Here is a tiny trained network, its code and every weight. The questions are about switching its units off for an input and a class, where a switched-off unit gives its printed mean instead of its output.

import numpy as np


def w(rows, s, z=0):
    codes = np.array(rows[::2]) - 128.0
    scale = np.full(codes.shape[1], s)
    scale[-1] = z or s
    return codes * scale


def norm(h):
    return h / np.sqrt((h * h).mean(-1, keepdims=True) + 1e-5)


def f(y):
    return y / 2 * (1 + np.tanh(0.7978845608 * (y + 0.044715 * y**3)))


def log_softmax(a):
    a = a - a.max(-1, keepdims=True)
    return a - np.log(np.exp(a).sum(-1, keepdims=True))


def net(x, mask):
    res = np.array(x, float).reshape(1, 6) / 4 @ E
    u = 0
    for l in range(3):
        y = f(norm(res) @ A[l][:, :-1].T + A[l][:, -1])
        res = res + np.where(mask[u : u + 9], y, B[l][:, -1]) @ B[l][:, :-1]
        u += 9
    return log_softmax(norm(res)[-1] @ U[:, :-1].T + U[:, -1])


A, B = {}, {}
E = w([
[208,212,148,181,148,163],'x0',
[128,127,128,128,127,128],'x1',
[84,104,163,253,89,122],'x2',
[127,128,128,128,128,128],'x3',
[126,130,127,127,129,128],'x4',
[141,99,44,125,108,204],'x5',
],0.0059)
A[0] = w([
[101,111,187,44,168,121,2],'0.n1',
[211,254,102,90,107,161,52],'0.n2',
[218,205,130,115,153,132,128],'0.n3',
[110,130,255,121,158,135,200],'0.n4',
[156,169,158,239,133,196,57],'0.n5',
[39,140,142,73,136,44,16],'0.n6',
[17,107,98,150,173,141,119],'0.n7',
[99,30,119,226,57,34,47],'0.n8',
[141,67,77,162,161,67,66],'0.n9',
],0.0067,0.002)
B[0] = w([
[204,76,190,140,174,90,157],'0.n1',
[132,80,138,74,121,226,254],'0.n2',
[2,192,245,125,93,176,235],'0.n3',
[84,217,185,163,120,61,196],'0.n4',
[191,100,127,226,181,116,223],'0.n5',
[221,57,234,159,153,109,180],'0.n6',
[98,113,135,82,15,191,173],'0.n7',
[96,196,162,106,81,227,250],'0.n8',
[138,132,184,41,76,130,128],'0.n9',
],0.0049,0.0038)
A[1] = w([
[105,146,181,99,133,2,231],'1.n1',
[69,161,189,148,168,109,175],'1.n2',
[95,177,109,138,194,70,85],'1.n3',
[200,41,124,101,145,81,167],'1.n4',
[179,178,147,165,143,72,7],'1.n5',
[112,126,132,194,33,125,237],'1.n6',
[155,194,219,143,45,107,162],'1.n7',
[105,135,150,19,83,137,144],'1.n8',
[174,106,73,69,86,134,67],'1.n9',
],0.0095,0.002)
B[1] = w([
[198,103,75,44,124,187,213],'1.n1',
[153,161,109,98,100,71,211],'1.n2',
[139,183,126,159,83,213,129],'1.n3',
[171,142,45,230,203,138,170],'1.n4',
[85,144,41,176,53,104,154],'1.n5',
[208,36,143,48,74,105,223],'1.n6',
[107,121,111,117,176,74,254],'1.n7',
[140,130,142,254,150,99,251],'1.n8',
[55,143,81,134,90,98,180],'1.n9',
],0.0072,0.0058)
A[2] = w([
[103,84,163,46,92,145,116],'2.n1',
[248,121,100,117,147,103,120],'2.n2',
[70,134,51,180,147,85,2],'2.n3',
[114,182,147,59,138,198,215],'2.n4',
[146,88,184,84,131,102,103],'2.n5',
[151,100,125,162,102,239,197],'2.n6',
[97,153,91,95,166,83,157],'2.n7',
[116,184,174,107,149,129,58],'2.n8',
[136,103,192,150,125,105,166],'2.n9',
],0.013,0.0031)
B[2] = w([
[140,119,128,69,101,125,185],'2.n1',
[134,120,170,171,136,178,231],'2.n2',
[78,127,129,121,114,4,175],'2.n3',
[56,189,97,111,109,120,202],'2.n4',
[93,129,98,122,164,127,175],'2.n5',
[148,123,68,156,179,172,255],'2.n6',
[80,81,132,168,152,143,160],'2.n7',
[109,65,168,108,82,139,161],'2.n8',
[145,167,127,122,137,98,180],'2.n9',
],0.011,0.0072)
U = w([
[224,81,151,210,243,179,253],'0',
[158,76,192,5,117,30,158],'1',
[17,218,232,72,130,131,124],'2',
[202,210,202,211,65,36,48],'3',
[51,76,47,175,172,14,100],'4',
[151,28,59,63,57,212,38],'5',
[48,218,33,122,173,217,78],'6',
],0.014,0.0032)

Each question gives the input, the list of numbers given to net, and the class t.
The units are the neurons (one row each of A and B). Each row of codes is followed by its name. A weight is (code - 128) times the scale printed after its matrix; where a second scale follows, it is the last column's (A, B and U).
mask holds one flag per neuron, layer by layer. A switched-off neuron (its flag False) gives its mean, the last column of its row in B, instead of its output. The means were averaged over made-up inputs and are rounded, as every weight is.
A unit's drop is (log p(t) with every unit on - log p(t) with that unit switched off) / (log p(t) with every unit on - log p(t) with every unit switched off).
The circuit of an input: a set's keep is (log p(t) with only the set's units on - log p(t) with every unit switched off) / (log p(t) with every unit on - log p(t) with every unit switched off). Starting from the 12 units with the biggest drops (on a tie, the unit counted first), units are removed one at a time, each time the one whose removal leaves the highest keep (on an exact tie, the one counted first), for as long as the keep stays at least 0.8.
circuit, biggest first: the units of the circuit, biggest drop first
most important unit: the unit with the biggest drop
top k neurons: the k neurons with the biggest drops, biggest first
top k neurons in layer l: the k neurons of layer l with the biggest drops, biggest first
drop when u is switched off: that unit's drop, to one decimal
input [-1,-4,2,5,-3,-1], class 1: most important unit => 1.n6
input [-7,-2,0,-5,8,5], class 4: top 3 neurons => (1.n8; 0.n3; 1.n1)
input [0,1,3,-6,-2,2], class 5: top 2 neurons in layer 0 => (0.n8; 0.n7)
input [-5,2,0,-4,-3,8], class 4: top 4 neurons => (1.n9; 0.n3; 2.n3; 1.n1)
input [7,0,0,2,6,-8], class 2: circuit, biggest first => (1.n8; 0.n3)
input [2,0,-4,2,-5,-6], class 2: top 2 neurons => (0.n3; 2.n6)
input [0,4,-7,-7,4,5], class 4: top 3 neurons in layer 1 => (1.n9; 1.n8; 1.n1)
input [-2,8,3,8,5,1], class 5: top 3 neurons => (1.n6; 0.n8; 0.n7)
input [0,7,5,7,-4,-6], class 1: circuit, biggest first => (1.n8; 1.n6)
input [0,4,3,6,-3,-2], class 1: top 2 neurons => (1.n8; 1.n6)
input [7,4,4,1,-3,0], class 3: top 2 neurons in layer 1 => (1.n1; 1.n5)
input [0,-6,5,-3,2,1], class 5: top 2 neurons => (1.n6; 1.n8)
input [-4,-5,1,-7,-6,2], class 5: top 2 neurons => (0.n7; 1.n4)
input [-6,-5,6,3,-5,1], class 5: top 3 neurons => (0.n7; 0.n8; 2.n3)
input [-2,7,-4,-2,-2,-8], class 0: most important unit => 1.n1
input [4,7,0,-7,-2,-4], class 2: top 2 neurons => (0.n3; 1.n8)
input [0,-4,0,6,-1,7], class 4: top 4 neurons in layer 1 => (1.n9; 1.n1; 1.n6; 1.n3)
input [-1,1,2,8,-8,-8], class 1: top 3 neurons => (1.n8; 1.n4; 1.n1)
input [-7,-4,1,5,-8,-2], class 1: top 2 neurons => (0.n8; 0.n7)
input [0,-2,4,-1,-3,-8], class 1: top 2 neurons => (1.n8; 1.n4)
input [0,8,-4,2,6,-5], class 0: circuit, biggest first => (2.n2)
input [-8,4,-8,-8,1,3], class 4: top 2 neurons => (1.n9; 2.n3)
input [-8,-6,-1,1,7,-1], class 0: top 2 neurons => (0.n6; 1.n4)
input [5,-7,-6,-1,5,0], class 2: top 2 neurons in layer 1 => (1.n1; 1.n4)
input [2,7,8,6,2,-1], class 3: top 2 neurons in layer 1 => (1.n1; 1.n6)
input [1,-7,-4,-3,-3,-3], class 2: drop when 1.n6 is switched off => 0.1
input [-3,5,7,-4,-2,4], class 5: circuit, biggest first => (1.n6)
input [-1,6,4,7,6,-2], class 1: drop when 0.n6 is switched off => 0.0
input [0,-2,-5,3,6,-7], class 0: drop when 0.n6 is switched off => 1.3
input [-6,8,-1,-2,7,-1], class 0: drop when 0.n6 is switched off => 0.6
